Here is a tiny trained network, its code and every weight. The questions are about switching its units off for an input and a target symbol, where a switched-off unit gives its printed mean instead of its output.

import numpy as np


def w(rows, s, z=0):
    codes = np.array(rows[::2]) - 128.0
    scale = np.full(codes.shape[1], s)
    scale[-1] = z or s
    return codes * scale


def f(y):
    return y / 2 * (1 + np.tanh(0.7978845608 * (y + 0.044715 * y**3)))


def softmax(a):
    e = np.exp(a - a.max(-1, keepdims=True))
    return e / e.sum(-1, keepdims=True)


def log_softmax(a):
    a = a - a.max(-1, keepdims=True)
    return a - np.log(np.exp(a).sum(-1, keepdims=True))


def net(x, mask):
    ids = ['αγδεζηθξπστφψω'.index(c) for c in x.split()]
    T = len(ids)
    res = E[ids] + P[:T]
    u = 0
    for l in range(2):
        r = res
        for j in range(3):
            rows = slice(2 * j, 2 * j + 2)
            q, k, v = (r @ M[l][rows].T for M in (Q, K, V))
            z = softmax(np.where(np.tri(T) > 0, q @ k.T / 2**0.5, -1e9)) @ v
            o = O[l][rows]
            res = res + np.where(mask[u + j], z, o[:, -1]) @ o[:, :-1]
        u += 3
        y = f(res @ A[l][:, :-1].T + A[l][:, -1])
        res = res + np.where(mask[u : u + 12], y, B[l][:, -1]) @ B[l][:, :-1]
        u += 12
    return log_softmax(res[-1] @ U[:, :-1].T + U[:, -1])


Q, K, V, O, A, B = {}, {}, {}, {}, {}, {}
E = w([
[162,122,130,157],'α',
[173,106,85,136],'γ',
[117,125,59,144],'δ',
[200,159,20,95],'ε',
[69,177,154,188],'ζ',
[165,163,219,189],'η',
[53,111,183,129],'θ',
[160,194,175,145],'ξ',
[135,69,100,137],'π',
[151,177,185,187],'σ',
[128,173,107,160],'τ',
[173,75,187,134],'φ',
[235,231,252,182],'ψ',
[7,119,125,119],'ω',
],0.019)
P = w([
[92,223,154,253],'0',
[102,173,136,85],'1',
[130,49,107,157],'2',
[91,175,156,63],'3',
[133,40,95,146],'4',
[76,175,172,36],'5',
[148,7,87,142],'6',
[80,192,185,27],'7',
[135,34,94,162],'8',
],0.013)
Q[0] = w([
[174,119,106,8],'0.h0',
[32,156,220,172],'0.h0',
[132,140,153,190],'0.h1',
[102,116,185,100],'0.h1',
[164,183,126,125],'0.h2',
[102,147,92,184],'0.h2',
],0.012)
K[0] = w([
[180,207,226,181],'0.h0',
[62,33,107,9],'0.h0',
[190,114,157,165],'0.h1',
[52,43,99,93],'0.h1',
[150,130,168,120],'0.h2',
[79,138,131,97],'0.h2',
],0.014)
V[0] = w([
[194,216,159,221],'0.h0',
[127,100,183,138],'0.h0',
[2,132,107,83],'0.h1',
[104,125,114,140],'0.h1',
[169,163,125,120],'0.h2',
[137,114,71,195],'0.h2',
],0.0081)
O[0] = w([
[117,168,226,173,253],'0.h0',
[109,77,178,165,161],'0.h0',
[118,207,106,139,116],'0.h1',
[93,212,107,121,139],'0.h1',
[171,228,139,123,131],'0.h2',
[85,94,1,142,143],'0.h2',
],0.0067,0.0052)
A[0] = w([
[78,136,52,80,153],'0.n0',
[162,81,89,130,235],'0.n1',
[213,140,84,169,191],'0.n2',
[168,152,86,102,255],'0.n3',
[159,122,147,199,101],'0.n4',
[109,163,148,193,189],'0.n5',
[177,134,94,84,212],'0.n6',
[251,121,180,112,150],'0.n7',
[75,93,157,159,95],'0.n8',
[140,154,92,161,147],'0.n9',
[73,168,142,134,82],'0.n10',
[109,195,106,127,50],'0.n11',
],0.013,0.0059)
B[0] = w([
[211,163,124,144,169],'0.n0',
[41,254,179,52,171],'0.n1',
[104,122,125,204,163],'0.n2',
[140,118,190,103,148],'0.n3',
[129,232,66,114,203],'0.n4',
[129,104,121,33,245],'0.n5',
[82,92,156,106,134],'0.n6',
[12,108,60,92,206],'0.n7',
[110,221,146,171,177],'0.n8',
[94,201,110,146,142],'0.n9',
[158,162,221,56,184],'0.n10',
[147,154,114,69,160],'0.n11',
],0.0063,0.011)
Q[1] = w([
[200,25,150,153],'1.h0',
[183,122,133,38],'1.h0',
[55,171,69,248],'1.h1',
[185,58,101,122],'1.h1',
[2,85,137,199],'1.h2',
[164,119,7,209],'1.h2',
],0.0098)
K[1] = w([
[118,54,149,111],'1.h0',
[157,99,151,55],'1.h0',
[126,243,173,246],'1.h1',
[144,85,172,154],'1.h1',
[93,98,114,133],'1.h2',
[93,99,139,159],'1.h2',
],0.014)
V[1] = w([
[156,93,50,234],'1.h0',
[65,78,105,67],'1.h0',
[89,87,237,165],'1.h1',
[2,110,90,56],'1.h1',
[230,164,150,214],'1.h2',
[189,116,89,102],'1.h2',
],0.0097)
O[1] = w([
[121,131,53,48,3],'1.h0',
[51,152,163,115,84],'1.h0',
[57,19,254,72,124],'1.h1',
[57,153,96,194,156],'1.h1',
[76,125,130,109,114],'1.h2',
[163,82,163,183,91],'1.h2',
],0.012,0.03)
A[1] = w([
[94,168,157,60,38],'1.n0',
[111,162,157,199,221],'1.n1',
[81,50,148,149,2],'1.n2',
[58,196,143,139,129],'1.n3',
[148,206,113,221,98],'1.n4',
[68,168,207,129,144],'1.n5',
[254,129,139,121,233],'1.n6',
[67,184,149,87,38],'1.n7',
[154,150,229,123,79],'1.n8',
[153,213,127,84,77],'1.n9',
[58,139,113,55,63],'1.n10',
[160,92,89,185,68],'1.n11',
],0.0089,0.0083)
B[1] = w([
[114,48,69,152,131],'1.n0',
[109,156,122,88,253],'1.n1',
[164,146,2,129,138],'1.n2',
[129,142,152,153,191],'1.n3',
[160,75,113,120,235],'1.n4',
[134,99,126,99,220],'1.n5',
[83,139,148,25,164],'1.n6',
[171,110,110,187,141],'1.n7',
[127,113,26,116,200],'1.n8',
[135,24,171,168,147],'1.n9',
[165,163,157,189,128],'1.n10',
[208,100,175,149,138],'1.n11',
],0.0096,0.033)
U = w([
[163,120,49,158,55],'α',
[120,56,100,124,175],'γ',
[159,83,77,84,52],'δ',
[174,63,158,186,55],'ε',
[106,173,157,202,119],'ζ',
[90,141,188,85,253],'η',
[95,193,57,124,189],'θ',
[152,73,148,142,122],'ξ',
[119,59,91,180,58],'π',
[165,1,194,72,79],'σ',
[132,191,163,30,197],'τ',
[113,119,48,65,84],'φ',
[226,199,181,156,108],'ψ',
[51,74,72,93,171],'ω',
],0.0092,0.0059)

Each question gives the input, a string of symbols that net reads in full, and the target symbol t.
The units are the heads (2 rows each of Q, K, V and O) and the neurons (one row each of A and B). Each row of codes is followed by its name. A weight is (code - 128) times the scale printed after its matrix; where a second scale follows, it is the last column's (O, A, B and U).
mask holds one flag per unit, layer by layer, with each layer's heads first. A switched-off unit (its flag False) gives its mean, the last column of its rows in O or B, instead of its output. The means were averaged over made-up inputs and are rounded, as every weight is.
A unit's drop is (log p(t) with every unit on - log p(t) with that unit switched off) / (log p(t) with every unit on - log p(t) with every unit switched off).
The circuit of an input: a set's keep is (log p(t) with only the set's units on - log p(t) with every unit switched off) / (log p(t) with every unit on - log p(t) with every unit switched off). Starting from the 12 units with the biggest drops (on a tie, the unit counted first), units are removed one at a time, each time the one whose removal leaves the highest keep (on an exact tie, the one counted first), for as long as the keep stays at least 0.8.
circuit, biggest first: the units of the circuit, biggest drop first
most important unit: the unit with the biggest drop
top k neurons: the k neurons with the biggest drops, biggest first
top k neurons in layer l: the k neurons of layer l with the biggest drops, biggest first
heads that matter: for each layer, one digit per head in row order, 1 if its drop is at least 0.15 and else 0, layers parted by /
input σ π η, target σ: circuit, biggest first : 1.h1, 0.n10
input ω τ θ, target ζ: circuit, biggest first : 0.h1, 1.h1, 1.n8
input δ θ σ τ ω τ, target ψ: top 2 neurons : 0.n0, 1.n8
input θ δ θ τ σ φ ω σ γ, target ω: circuit, biggest first : 1.h1, 1.h0
input ζ τ σ τ π, target ε: most important unit : 0.n5
input τ ψ δ σ θ σ σ, target ψ: heads that matter : 101 / 010
input σ π η φ γ, target σ: circuit, biggest first : 0.h0, 1.h1
input σ θ π, target σ: circuit, biggest first : 0.h0, 1.h1
input θ τ ψ, target ω: top 2 neurons : 0.n7, 0.n8
input π τ τ σ ψ φ φ γ, target ω: circuit, biggest first : 1.h1, 0.n7, 1.h0
input σ θ τ θ τ ω σ, target σ: top 4 neurons : 0.n1, 0.n4, 0.n8, 1.n6
input φ ζ γ ψ, target ζ: circuit, biggest first : 0.n7, 0.h2, 1.n7, 1.h0
input φ η τ ζ ψ, target η: heads that matter : 100 / 110
input σ γ ψ ζ ψ π γ ξ θ, target σ: top neuron in layer 1 : 1.n6
input α σ π φ η ξ, target ω: top 2 neurons : 0.n4, 1.n8
input τ α η, target ψ: circuit, biggest first : 0.n4, 1.h1
input ζ τ δ ω ζ, target ε: top 3 neurons : 0.n5, 0.n4, 0.n10
input ψ θ ξ σ ζ τ θ, target π: top 2 neurons in layer 0 : 0.n7, 0.n4
input ε τ θ π σ, target δ: heads that matter : 001 / 110
input σ π π τ θ ε σ η δ, target σ: circuit, biggest first : 1.h1
input φ ζ θ η τ σ τ, target η: heads that matter : 000 / 110
input ε ψ π, target δ: top 2 neurons in layer 0 : 0.n7, 0.n2
input ψ θ σ π ω, target π: circuit, biggest first : 0.n5, 0.h0, 1.h0
input τ π σ ε σ ω ζ σ, target ψ: top 2 neurons : 0.n0, 0.n11
